Here is a tiny trained network, its code and every weight. The questions are about switching its units off for an input and a class, where a switched-off unit gives its printed mean instead of its output.

import numpy as np


def w(rows, s, z=0):
    codes = np.array(rows[::2]) - 128.0
    scale = np.full(codes.shape[1], s)
    scale[-1] = z or s
    return codes * scale


def f(y):
    return y / 2 * (1 + np.tanh(0.7978845608 * (y + 0.044715 * y**3)))


def log_softmax(a):
    a = a - a.max(-1, keepdims=True)
    return a - np.log(np.exp(a).sum(-1, keepdims=True))


def net(x, mask):
    res = np.array(x, float).reshape(1, 3) / 4 @ E
    y = f(res @ A[0][:, :-1].T + A[0][:, -1])
    res = res + np.where(mask, y, B[0][:, -1]) @ B[0][:, :-1]
    return log_softmax(res[-1] @ U[:, :-1].T + U[:, -1])


A, B = {}, {}
E = w([
[53,61,206,133,169,228,151],'x0',
[166,66,77,228,215,152,76],'x1',
[73,174,149,110,250,2,132],'x2',
],0.0099)
A[0] = w([
[26,56,200,125,207,177,116,133],'n0',
[88,229,155,84,82,130,181,137],'n1',
[122,143,108,175,179,161,44,119],'n2',
[157,130,116,173,40,186,71,104],'n3',
[100,128,143,86,213,91,57,111],'n4',
[124,156,156,140,204,38,159,129],'n5',
[113,55,129,145,72,159,157,115],'n6',
[103,148,128,62,79,107,149,100],'n7',
[115,124,61,156,173,158,79,132],'n8',
[85,173,170,143,167,83,134,114],'n9',
[89,167,135,65,83,150,151,111],'n10',
[132,131,174,160,169,56,148,92],'n11',
[123,141,224,72,90,97,143,134],'n12',
[163,100,71,136,55,140,141,107],'n13',
[153,48,88,146,185,129,51,133],'n14',
[146,207,26,128,118,92,108,102],'n15',
[166,191,10,118,118,91,81,131],'n16',
[143,109,93,236,147,108,72,111],'n17',
[178,126,157,118,135,144,112,253],'n18',
[170,171,109,141,72,79,90,97],'n19',
[95,102,128,55,78,103,159,102],'n20',
[68,104,196,105,140,193,159,82],'n21',
[68,105,163,134,138,156,110,88],'n22',
],0.011,0.014)
B[0] = w([
[103,176,166,132,165,123,118,231],'n0',
[156,147,65,142,128,170,109,213],'n1',
[163,139,101,118,131,152,97,176],'n2',
[151,49,167,213,101,91,162,207],'n3',
[147,76,131,156,96,125,177,190],'n4',
[129,97,138,152,80,113,172,223],'n5',
[115,88,157,167,137,113,162,177],'n6',
[191,141,115,138,190,158,118,171],'n7',
[151,125,101,103,108,154,99,179],'n8',
[178,77,121,165,79,102,191,184],'n9',
[177,126,91,145,145,159,123,178],'n10',
[140,64,143,163,132,132,165,167],'n11',
[164,151,97,129,118,194,110,195],'n12',
[142,101,176,179,136,109,184,185],'n13',
[156,160,77,152,133,182,81,204],'n14',
[92,150,169,152,200,108,103,194],'n15',
[76,172,172,116,188,119,141,219],'n16',
[171,145,91,146,145,174,94,195],'n17',
[78,162,109,77,5,119,147,248],'n18',
[97,130,179,145,223,105,115,176],'n19',
[160,129,87,169,190,151,123,166],'n20',
[112,150,179,142,214,147,117,179],'n21',
[109,98,165,156,199,116,87,149],'n22',
],0.013,0.014)
U = w([
[206,137,26,152,137,175,71,113],'0',
[167,14,159,174,96,95,185,97],'1',
[67,166,196,149,198,113,91,90],'2',
[55,190,74,86,3,112,115,253],'3',
[136,55,107,62,127,104,65,96],'4',
],0.015,0.013)

Each question gives the input, the list of numbers given to net, and the class t.
The units are the neurons (one row each of A and B). Each row of codes is followed by its name. A weight is (code - 128) times the scale printed after its matrix; where a second scale follows, it is the last column's (A, B and U).
mask holds one flag per neuron, in row order. A switched-off neuron (its flag False) gives its mean, the last column of its row in B, instead of its output. The means were averaged over made-up inputs and are rounded, as every weight is.
A unit's drop is (log p(t) with every unit on - log p(t) with that unit switched off) / (log p(t) with every unit on - log p(t) with every unit switched off).
The circuit of an input: a set's keep is (log p(t) with only the set's units on - log p(t) with every unit switched off) / (log p(t) with every unit on - log p(t) with every unit switched off). Starting from the 12 units with the biggest drops (on a tie, the unit counted first), units are removed one at a time, each time the one whose removal leaves the highest keep (on an exact tie, the one counted first), for as long as the keep stays at least 0.8.
circuit, biggest first: the units of the circuit, biggest drop first
unit that matters most: the unit with the biggest drop
k most important neurons: the k neurons with the biggest drops, biggest first
drop when u is switched off: that unit's drop, to one decimal
input [3,3,3], class 3: unit that matters most => n3
input [1,3,-4], class 1: 2 most important neurons => n3, n1
input [4,4,3], class 0: 3 most important neurons => n16, n14, n15
input [-8,-1,-8], class 1: 3 most important neurons => n3, n13, n0
input [2,7,7], class 0: 4 most important neurons => n14, n17, n2, n3
input [-6,-5,4], class 2: 3 most important neurons => n16, n15, n19
input [-7,-8,4], class 0: 2 most important neurons => n1, n12
input [-4,-2,3], class 2: 2 most important neurons => n15, n16
input [1,-6,6], class 0: 3 most important neurons => n1, n12, n3
input [-8,-8,8], class 0: 2 most important neurons => n1, n12
input [7,-4,-6], class 2: 4 most important neurons => n21, n0, n9, n5
input [4,3,1], class 2: 2 most important neurons => n0, n1
input [8,1,-6], class 2: drop when n0 is switched off => 0.5
input [-6,4,-3], class 2: circuit, biggest first => n16
input [2,2,3], class 3: drop when n3 is switched off => 0.3
input [4,3,6], class 1: drop when n3 is switched off => 0.0
